Each row has a name. Each piece below is followed by the name of the row it came from, unless a question asks for something else. Each question is about the rows just above it. Places in a row count from 1.

[124 164  78 144  98 141  89 157 134 127  94 123] = R
[ 80 152 185 123 146 152 128 122 110  56 153 124] = L
[175 128  70 149 155 116 173 114 162 127 146  98] = Y
[ 94 133 168 118 159  95 141 119 159 124 110 138] = P
[119 164 132 144  71  99 120 172 140 129  96 129] = K
[175 128  70 149 155 116 173 114 162 142 146  98] = F
[175 128  70 149 155 128 110 152 122 160 146 143] = S
[102  99 150  98  50 161 133 132 147 161 124 125] = D
[110 127 122 169  85 149  95  41  92  90 119 140] = H
[ 80 152 185 123 146 152 128 122 110 160 153 124] = E
Put [168 118 159  95 141 119 159 124 110 138  94 133] back in order: which row is it?  P
Print row S.  [175 128  70 149 155 128 110 152 122 160 146 143]
find: [110 160]  E
Print row R.  [124 164  78 144  98 141  89 157 134 127  94 123]
The row with [152 128 122 110 160] is  E
Table of tags by key:
[147] -> J_53
[167] -> J_367
[160] -> J_448
[146] -> J_407
[159] -> J_907
[168] -> J_553
[139] -> J_896
[140] -> J_682
Join P by its entry at place 9:  J_907

[159 166 101 139 105 149 125 120 119 109  95 135  95  83  97  91  86 132
 162  83 109  87 126 162  83 178 105  87 101] -> J
[116  85  67  87  55 168  57 101 104 123  77  64 141 137 137 188  86  72
 110 102  59  89 118  98 175 100  92  44  55] -> T
[124 143 144 162 164 128 159 121 147 137 164 154 119  90 100 108 136 157
 121 119 145 122 117 149 122 138 156 167 167] -> M
[153 159 109 179 138 140 150 144 147 127 119 192 120  95  78 108 133 162
 187  96 129 107 127 173 103 209 116 151 153] -> B
[ 93  98 156 135 116 125 156 117  84 101 132 107 111 106 111 128  89 135
 121 132 149 144  97  82  89  98 142 113 107] -> N
[121  96 135  97 111 108 100 151 134 156 104 105 125 212 195 151 139  78
 117 154 109 163 183  98 193 102 105  94 131] -> Q
Print row Q.  [121  96 135  97 111 108 100 151 134 156 104 105 125 212 195 151 139  78
 117 154 109 163 183  98 193 102 105  94 131]
find: [151 134]  Q
Print row B.  [153 159 109 179 138 140 150 144 147 127 119 192 120  95  78 108 133 162
 187  96 129 107 127 173 103 209 116 151 153]
Print row M.  [124 143 144 162 164 128 159 121 147 137 164 154 119  90 100 108 136 157
 121 119 145 122 117 149 122 138 156 167 167]

[184 165 148 136 130 130 128 128 127 127 128]  W
[128 128 128 131 135 143 161 181 194 194 180]  G
[188 196 188 170 152 136 132 129 128 129 128]  C
key -> tag
[180] -> J_844
[128] -> J_396
[136] -> J_749
[181] -> J_316
[132] -> J_111
[130] -> J_522
[135] -> J_480
[131] -> J_623
Look up the entry of G at place 4 in the table:  J_623
find: [184 165 148 136 130 130 128]  W
find: [188 196 188 170 152 136 132 129 128 129 128]  C
Which row holds [128 128 128 131 135 143 161 181 194 194 180]?  G
Print row G.  [128 128 128 131 135 143 161 181 194 194 180]
Which row holds these entries in another order? [127 127 128 128 128 130 130 136 148 165 184]  W

[148 123 159  79 103] -> zuna
[ 91 123 159  79 103] -> Lalum
[ 87 176  90 115  61] -> dotuf
[ 99 133 128 198 190] -> temor
[117  60  97  77 162] -> Liviz
[159  60  77  97 142] -> komi
[179  76  84 126 178] -> puzak
[150 153 133  64 102] -> dul
[172  73  83 110 177] -> rebe
tags:
[152] -> J_151
[176] -> J_515
[153] -> J_832
[61] -> J_770
[175] -> J_612
[90] -> J_45
Look up the entry of dotuf at place 2 in the table:  J_515
Print row dotuf.  [ 87 176  90 115  61]
The row with [153 133  64] is  dul
find: [60 97 77]  Liviz
Print row puzak.  [179  76  84 126 178]

[140 126 147 130 139 132] = tonod
[136 142  94 141 152 119] = Zagas
[134 108 136 129 132 137] = Gosis
[123 116 147 140 159 126] = bafa
[114 195  95 119  95 168] = Det
[119 136 152 142 149 141] = Kat
[136 142 150 141 152 119] = sinol
Table of tags by key:
[132] -> J_787
[95] -> J_246
[159] -> J_965
[149] -> J_363
[152] -> J_852
The tag of Zagas, keyed by place 5:  J_852
Put [119 152 141 150 142 136] back in order: which row is it?  sinol
Print row tonod.  [140 126 147 130 139 132]
find: [150 141]  sinol

[ 53 157 141  49 107 109 120 114  84 160 149 153 123 146  89 168  76 161
  83 138  63 109 106 165  47 140  79 101  83] -> U
[118 122 114 109 106 113 111 106 117 114 115 108 118 118 112 118 107 109
 110 116 118 112 111 118 116 109 113 100 109] -> Z
[103  90 119 113  90  93 111 119 104 123 108  96  99 106  85  96 100 118
  82 101 105 105  86 106 121 117 105 124 103] -> X
[ 49  76 160 109 101  47 141 123 153 105 120  53  63 168  89  83  84 149
  83 107 138 109 114 161 165 146  79 157 140] -> V
[122 116 111 118 115 118 109 114 100 118 109 118 118 107 112 116 118 108
 112 113 109 114 106 109 111 110 118 113 106] -> A
Table of tags by key:
[103] -> J_219
[153] -> J_543
[105] -> J_470
[118] -> J_971
[104] -> J_773
[84] -> J_333
[117] -> J_678
Look up the entry of X at place 9 in the table:  J_773
Which row holds these entries in another order? [ 47  49  53  63  76  79  83  83  84  89 101 105 107 109 109 114 120 123
 138 140 141 146 149 153 157 160 161 165 168]  V
Print row U.  [ 53 157 141  49 107 109 120 114  84 160 149 153 123 146  89 168  76 161
  83 138  63 109 106 165  47 140  79 101  83]
[106 113 118 110 111 109 106 114 109 113 112 108 118 116 112 107 118 118
 109 118 100 114 109 118 115 118 111 116 122] is which row reordered?  A

[117 173 146 120 117  86  97 156 122 152 120 142 150 178 122 119 177 131
 139 136 108 138 144 145 137 151 127 140 180 150 128 135 137 154 141 152
 122 145 153] = vilob
[122 197 137 123 112  84 100 150 134 128 127  81 157 165 137 119 136 117
 134 123  92 105  83 136 135 154 129 123 155 119 124 134 208 145  94 129
 132 134 134] = rafu
[140 158 163 127 139 175 104  94 142 161 120 132 127 167 153 119 209 119
 127 125 108 175 178 117 131 114 159 137 216 138 123 146  58 117 168 120
 127 105 127] = duleg
[135  77 144 132 125 150 111 108 131 160 133 117 123  63 154 141 137 136
 121 120 144 108  89 128 127 122 121 127  64 111 130 129 165 125  92 141
 136 118 111] = Sok
[135  77 144 132 125 150 111 108 131 160 133 117 123  63 154 141 137 136
 121 120 144 108  89 128 127 122 121 127  64 111 130 129 165 125  92 141
 136 142 111] = guk
[134 149 102 120 132 120 152 103 125 103 132  68 110  99 139 128  79 137
 125 115 149 115  86 120 127  92 127 108 133 129 132 121 148 108  88 119
 125 120 138] = Poma
[140 158 163 127 139 175 104  94 142 161 120 132 127 167 153 119 209 119
 127 125 108 175 178 117 131 114 159 137 216 138 123 146  58 103 168 120
 127 105 127] = lupad
[128 158  62 154 129 135 191 120 137  53 134 148 129 167 112  88  54 133
 113 135 157 148 152 130 134 130 120 135 184 129 130  90 106 129 152 134
 134 123 106] = fudat
tags:
[134] -> J_523
[137] -> J_257
[133] -> J_321
[136] -> J_313
Look up the entry of rafu at place 17 in the table:  J_313
find: [122 197 137 123 112  84 100 150 134 128 127  81 157 165 137 119 136 117
 134 123  92 105  83 136 135 154 129 123 155 119 124 134 208 145  94 129
 132 134 134]  rafu
find: [135  77 144 132 125 150 111 108 131 160 133 117 123  63 154 141 137 136
 121 120 144 108  89 128 127 122 121 127  64 111 130 129 165 125  92 141
 136 142 111]  guk
[140 158 163 127 139 175 104  94 142 161 120 132 127 167 153 119 209 119
 127 125 108 175 178 117 131 114 159 137 216 138 123 146  58 103 168 120
 127 105 127] is in which row?  lupad

[131 108 125 133 115 129 125 108 109 110 138  66 152 140 172 113 126 143
 160 140 147 165 122 137 142 158 117 133 139 132 145 141 132 130 134 123
 111 128 136 128 124] -> pok
[117 110 112 110 129 135  91 120 138 130 194 152 123 123 122 128 196  68
  99 165 122  95 142 106 129 159 104 130 128 138 134 110 130 137 136 125
 138 142 148 144 129] -> pufu
[117 110 112 110 129 135  91 120 138 130 194 152 123 123 122 128 196  68
  99 165 122  95 142 106 129 159 104 130 139 125 109 124 134  81 110 129
 134 110 121 123 138] -> Gomeg
[110  68  95 142 130 159 138 120 112 110 194 123 129 110 106 165 117 110
 134 128 131  91 123 125 121  99 135 129 122  81 139 124 109 129 123 196
 138 152 122 134 104] -> pugim
[ 99 135 129 122  81 139 124 109 129 123 196 138 152 122 134 104 110  68
  95 142 130 159 138 120 112 110 194 123 129 110 106 165 117 110 134 128
 131  91 123 125 121] is which row reordered?  pugim
Which row holds these entries in another order? [ 95 128 194 129 123 139 110 117 138 134 122 142 129 129 125 124 165 122
 123 196 110 152 123 120  68 104 110 121 109 106 110 112 135  81 159 130
  91  99 138 130 134]  Gomeg
tags:
[124] -> J_114
[125] -> J_568
[110] -> J_431
[165] -> J_672
[166] -> J_988
[109] -> J_152
[123] -> J_446
Join pufu by its entry at place 32:  J_431
Print row pok.  [131 108 125 133 115 129 125 108 109 110 138  66 152 140 172 113 126 143
 160 140 147 165 122 137 142 158 117 133 139 132 145 141 132 130 134 123
 111 128 136 128 124]

[129 136 144 127 149 129 134 128 128 130 131 140 129 133 126 129 136 125
 130 132 126 125 128 140 128 134 165 130 138 130 127 135 136 129 127 128
 130 131 130 130 127 126 174 133 150] -> rato
[127 165 129 134 130 131 150 126 174 149 129 126 136 127 125 130 128 130
 135 136 128 133 130 130 129 128 132 138 126 140 133 129 128 127 127 144
 125 129 130 130 136 131 140 134 129] -> vomov
[156 130 128 129 124 132 130 127 158 145 129 129 150 127 125 130 128 130
 162 136 128 133 130 131 127 128 132 190 130 194 125 129 128 130 127 129
 126 129 130 161 131 140 171 132 129] -> mepiz
[127 169 129 134 130 132 155 126 138 142 129 129 136 129 124 129 131 130
 144 131 128 135 130 130 129 128 131 152 126 156 130 128 129 122 132 130
 127 129 130 138 136 132 144 134 129] -> Doz
Which row holds these entries in another order? [127 128 132 190 130 194 125 129 128 130 127 129 126 129 130 161 131 140
 171 132 129 156 130 128 129 124 132 130 127 158 145 129 129 150 127 125
 130 128 130 162 136 128 133 130 131]  mepiz
Which row holds [130 138 136 132 144 134 129]?  Doz
Print row mepiz.  [156 130 128 129 124 132 130 127 158 145 129 129 150 127 125 130 128 130
 162 136 128 133 130 131 127 128 132 190 130 194 125 129 128 130 127 129
 126 129 130 161 131 140 171 132 129]
[156 130 128 129 122 132 130 127] is in which row?  Doz
Put [127 150 125 136 136 135 129 133 129 127 130 174 129 133 140 126 131 129
 132 128 140 165 126 129 129 130 130 138 130 136 134 130 144 128 127 128
 127 131 128 149 130 126 134 130 125] back in order: which row is it?  vomov

[ 93  99  94 122  90  92  80 108 157 141 147 138 127 120 104 118 126 131
 164 135 106 111  72  98 106  96] : tumuk
[126 140 107  79  74  97  99  71  74 132 117 141 153 144 173 132 126 143
 133 134 101  76  88 118 113  92] : Dovub
[157 143 157 153 116 121 106 103  79 113 123 128 116 119 118 155 154 155
 122 101 124 149 147 160 182 136] : Nog
[126 121 109 135 170 175 132 137 122  95 106 146 120  96 116 133 109 105
 127  88 131 138  96 125  84 131] : Nev
[168 194 208 176 188 175 134 175 147 134 134 128 129 122 111 104 101  86
  73 121 132 128 136 171 151 160] : beb
[160 143 124 143 123 133 146 164 188 139 155 112 100  66 102 125 108 130
 129 131 150 147 191 109 121 111] : tes
[ 98 156 148 124 170 153  96 101 140 121 163 166 165 177 183 142 108 111
 140 154 155 167 113 104 134 137] : Sepa
[100 123 107 114 109  92  55  77 115 122 115 117 140 140 136 106 120 136
 122 102  90 109  70  75  98  75] : bev
[112 113  97  77 121 125  83 108  41 106 150 126 135 122 140 140 132 107
 160 113 165 164 111 112 106  83] : fumo
[115 141 108 111 121 155 167 115 158 177 143 148 172 151 140 101  96 112
  88 106  99 109 129 144 135 155] : Vefiv
[ 79 110 120 144 108 112 129 143 119 131 124 154  93 113 119 133  95  77
 101 127 157 151 130  98 111 144] : Seb
The row with [132 128 136] is  beb
tags:
[127] -> J_163
[112] -> J_344
[97] -> J_795
[113] -> J_886
[96] -> J_400
Join Nev by its entry at place 14:  J_400
Where do [157 143 157 153] appear?  Nog
Which row holds [ 93  99  94 122  90  92  80 108 157 141 147 138 127 120 104 118 126 131
 164 135 106 111  72  98 106  96]?  tumuk

[170 106  93 173 161  89 121 136 141 110 122  86 176 135 188 119 170  92
 116 119 166 217 150 124 129 126 117 191] -> Bil
[100  89  75 121 155 146 157 152 133  82 121 155 139 121  67 159 115 138
 158 130  98 153 112 154 161 111 123 150] -> dunas
[121 110 102 144 150 127 145 127  91 101 123 149 153 156  87 132 154 157
 165 170 123 180 127 139 131 130 130 139] -> Peki
[202 134 144 133 124 130 181 153 125  82 104 164 126  99 131 142 160 123
 126 117 100 183 127 189 131  92 148 197] -> fopod
[ 90 140 124 111 132 131  85 109 111 127 125 171 123 146  78 150 133 123
 126 117 100 100 127  90 147 128 122 121] -> kizev
key -> tag
[100] -> J_236
[99] -> J_709
[67] -> J_102
[75] -> J_859
[74] -> J_889
[144] -> J_150
Look up the entry of dunas at place 3 in the table:  J_859
[ 90 140 124 111 132 131  85 109 111 127 125 171 123 146  78 150 133 123
 126 117 100 100 127  90 147 128 122 121] is in which row?  kizev
find: [124 130 181 153 125  82 104 164 126  99]  fopod

[140 147 129  77] : Sez
[148 111 169  87] : gidi
[124 155 111 152] : mepo
[145 115 139 147] : rakit
[147 122  97 197] : zinuk
[130 150 148 149] : Dufog
[124  91 154 120] : Deni
[108 122 112  86] : daki
[142  66 100 154] : kinif
[152 166 150 116] : sinam
[ 99 166 163 137] : Duvez
key -> tag
[88] -> J_957
[111] -> J_14
[149] -> J_250
[87] -> J_557
Look up the entry of gidi at place 4 in the table:  J_557
find: [100 154]  kinif

[ 79 120 175 118 124 128 166 208 111 157 102 201 149 116 141] : Zusur
[116 184 141 127  70 146 127 173  93 175  71 129 136 161 157] : zagal
[ 68 104 151 119 102  97 144 193 110 172  84 164 123 141 146] : detun
[ 94 104 192 111 109 135 163 172  95 172 115 182 159 144 159] : Fes
[ 88 116 142 102 115 139 129 183  77 175 100 182 140 110 153] : rusek
[116 184 141 127  70 144  97 173  93 175  71 154 136 161 157] : bida
[ 92 133 125 147  80 130 100 172  91 174  74 145 138 147 166] : bome
Print row bida.  [116 184 141 127  70 144  97 173  93 175  71 154 136 161 157]
Print row rusek.  [ 88 116 142 102 115 139 129 183  77 175 100 182 140 110 153]
find: [157 102 201]  Zusur
Which row holds [ 97 144]?  detun

